Below are the code and all the weights of a small trained network. Each question names an input and a class and asks about switching units off, where a switched-off unit gives its printed mean instead of its output.

import numpy as np


def w(rows, s, z=0):
    codes = np.array(rows[::2]) - 128.0
    scale = np.full(codes.shape[1], s)
    scale[-1] = z or s
    return codes * scale


def f(y):
    return y / 2 * (1 + np.tanh(0.7978845608 * (y + 0.044715 * y**3)))


def log_softmax(a):
    a = a - a.max(-1, keepdims=True)
    return a - np.log(np.exp(a).sum(-1, keepdims=True))


def net(x, mask):
    res = np.array(x, float).reshape(1, 8) / 4 @ E
    y = f(res @ A[0][:, :-1].T + A[0][:, -1])
    res = res + np.where(mask, y, B[0][:, -1]) @ B[0][:, :-1]
    return log_softmax(res[-1] @ U[:, :-1].T + U[:, -1])


A, B = {}, {}
E = w([
[129,146,119,132,127,128,140,130],'x0',
[226,149,89,141,94,215,47,162],'x1',
[100,132,144,165,110,133,111,151],'x2',
[127,107,154,106,154,150,112,159],'x3',
[123,107,149,117,143,131,107,149],'x4',
[138,109,171,139,138,111,105,179],'x5',
[131,126,168,113,150,141,116,162],'x6',
[100,103,93,3,22,119,167,174],'x7',
],0.0075)
A[0] = w([
[121,140,95,23,50,80,117,180,24],'n0',
[167,121,161,185,207,128,92,52,56],'n1',
[216,97,90,155,78,176,59,151,2],'n2',
[132,193,110,191,247,110,94,120,43],'n3',
[3,116,178,151,141,81,169,119,95],'n4',
[86,91,159,96,192,48,207,97,59],'n5',
],0.0061,0.0049)
B[0] = w([
[65,97,172,156,74,181,224,132,238],'n0',
[62,144,216,123,57,171,242,138,239],'n1',
[193,131,78,182,128,169,162,194,199],'n2',
[75,70,186,119,61,158,255,172,235],'n3',
[204,186,64,156,129,174,96,171,253],'n4',
[225,154,39,179,142,180,123,220,227],'n5',
],0.0089,0.0025)
U = w([
[131,136,138,122,122,124,123,104,254],'0',
[69,73,191,119,50,166,246,130,14],'1',
[145,147,127,116,144,112,115,96,228],'2',
[253,182,52,165,138,157,129,189,2],'3',
],0.0072,0.0085)

Each question gives the input, the list of numbers given to net, and the class t.
The units are the neurons (one row each of A and B). Each row of codes is followed by its name. A weight is (code - 128) times the scale printed after its matrix; where a second scale follows, it is the last column's (A, B and U).
mask holds one flag per neuron, in row order. A switched-off neuron (its flag False) gives its mean, the last column of its row in B, instead of its output. The means were averaged over made-up inputs and are rounded, as every weight is.
A unit's drop is (log p(t) with every unit on - log p(t) with that unit switched off) / (log p(t) with every unit on - log p(t) with every unit switched off).
The circuit of an input: a set's keep is (log p(t) with only the set's units on - log p(t) with every unit switched off) / (log p(t) with every unit on - log p(t) with every unit switched off). Starting from all 6 units, units are removed one at a time, each time the one whose removal leaves the highest keep (on an exact tie, the one counted first), for as long as the keep stays at least 0.8.
circuit, biggest first: the units of the circuit, biggest drop first
most important unit: the unit with the biggest drop
k most important neurons: the k neurons with the biggest drops, biggest first
drop of u: that unit's drop, to one decimal
input [-5,7,-3,-6,-6,-2,-7,-7], class 1: circuit, biggest first -> n1; n3
input [4,-7,0,8,7,-4,-1,-3], class 3: most important unit -> n5
input [3,-6,-1,5,-5,8,1,2], class 3: circuit, biggest first -> n5; n4
input [-3,-5,1,7,1,-8,7,-2], class 3: circuit, biggest first -> n5; n4
input [5,-2,1,5,-7,1,-8,-6], class 1: circuit, biggest first -> n3; n1
input [-4,-5,2,-2,-6,4,1,1], class 3: 2 most important neurons -> n4; n5
input [-3,-5,1,1,0,2,2,-8], class 1: 2 most important neurons -> n3; n1
input [0,-7,-6,2,-5,-2,0,-5], class 3: 3 most important neurons -> n5; n4; n0
input [-6,-8,3,-7,5,1,8,1], class 3: circuit, biggest first -> n5; n4
input [-6,7,-8,8,-6,7,6,8], class 1: drop of n0 -> 1.6
input [-2,-8,-2,-4,-4,3,-1,4], class 3: drop of n4 -> 0.2
input [4,-1,-5,0,2,1,-5,-5], class 1: drop of n0 -> -0.2
